[[ 26  -6 -40   6  15  22 -32  66]
 [ -6  11   6 -34   7  15  33  53]
 [  1   7  31 -19   6  -9  21  -9]]
What is the 3rd entry, reading row by row?
A: -40
What is the entry in the top-right corner?
A: 66
The bottom-right entry -> -9
The third largest entry is 33
The second smallest entry: -34
What is the top-left entry?
A: 26
What is the entry directly below the largest entry?
A: 53
The largest entry in the last row is 31
The entry directly below the smallest entry: 6
What is the entry in the bottom-left corner?
A: 1

Read these off the table that follows.
1) The entry directly below the centre entry?
2) The entry directly above -10?
3) The entry directly below 17?
4) The entry just left of -78?
5) The entry directly above the centre entry?
6) The bottom-left entry?
7) The 1st entry on the diagonal from the top-right corner?
8) The 1st entry on the main diagonal?
[[ 13  36   2 -84  13  11 -32  20   5  -1 -40 -36  18]
 [ 18  32  -9 -76  23  23 -38  31  10  -6 -46 -34  23]
 [ 12  31  -4 -87  17  16 -36  26   5  -2 -41 -39  16]
 [ 19  13 -15   5  10  16 -15  11   8 -13 -17  11  26]
 [ 16  30 -10 -78  25  24 -38  33  11  -5 -45 -36  20]]
1) -15
2) -15
3) 10
4) -10
5) -38
6) 16
7) 18
8) 13

A =
[[ -3  17  25 -25  29  14   7 -11  29  25 -13  46  33]
 [-15  10  25  18  17   2  13  -3  35  -6 -13  17 -12]
 [ 15  23  17   9  11  26   7 -18 -11  33  -3  32 -13]
 [ 14   2  20  -1  28  34  20  -4  -6 -50   7  12   7]]
Read off the entry just left of 32.
-3
The second entry from the end, reading row by row: 12
The entry in the bottom-right corner is 7
The entry just right of 10: 25
The first entry in reading order: -3
The entry just right of the largest entry: 33
Read off the third entry in reading order.
25
The entry just left of the smallest entry is -6
The entry in the bottom-left corner is 14
The top entry of the column that holds the largest entry -> 46
The entry directly above the smallest entry: 33
The entry just right of the smallest entry is 7
Read off the smallest entry in the last column.
-13
The entry directly below -25 -> 18
The second smallest entry is -25
Read off the largest entry in the last row.
34
The largest entry in the first column -> 15

Read these off the table that follows. Counting starts at 1.
1) What is the entry in row 1 and column 3?
2) What is the entry in row 3 and column 3?
3) What is the bottom entry of the column that holds the smallest entry?
4) What is the entry just right of 2?
5) What is the entry at row 1, column 2?
6) What is the entry just left of the smallest entry?
7) What is the top-right entry?
8) What is the entry in the top-left corner?
-27	-3	26	1	-32	12	-10	23	24	-45	36	-9	-46	-2
31	-29	-48	-16	22	19	-15	-38	-44	7	39	10	3	3
45	48	52	30	-17	68	-4	58	71	-6	2	44	-41	7
-43	33	46	15	-8	-25	40	36	38	-8	-27	-50	-13	22
1) 26
2) 52
3) -50
4) 44
5) -3
6) -27
7) -2
8) -27

Questions about the grid below.
1) Report the 2nd-last entry, reading row by row.
2) Report the last entry, reading row by row.
3) Report the first entry of the smallest entry's row.
4) Report the third entry on the diagonal from the top-right corner.
5) Report the smallest entry in the last column.
6) Report the third-last entry, reading row by row.
7) Report the entry in the bottom-left corner.
8) Report the third largest entry.
[[  2 -25  -4 -20 -30   2  -7  -7  11]
 [ 26 -24  -6  -4   9 -12  11   4  16]
 [-33  -9  -8  -5   7  24   1   6 -14]
 [  3  19  -3  71  -2   9   6  19 -12]
 [  4   0 -12  45  -6   1  13  19 -18]
 [  9 -18 -20  -6   6   3   5   5 -16]]
1) 5
2) -16
3) -33
4) 1
5) -18
6) 5
7) 9
8) 26

Read these off the row that follows.
1) The 5th-last entry?
2) The maximum?
3) The third entry from the right?
4) The entry just right of the smallest entry?
[-617  881  846  532  364 -462  520  187   14  217 -395  667  899  975]
1) 217
2) 975
3) 667
4) 881
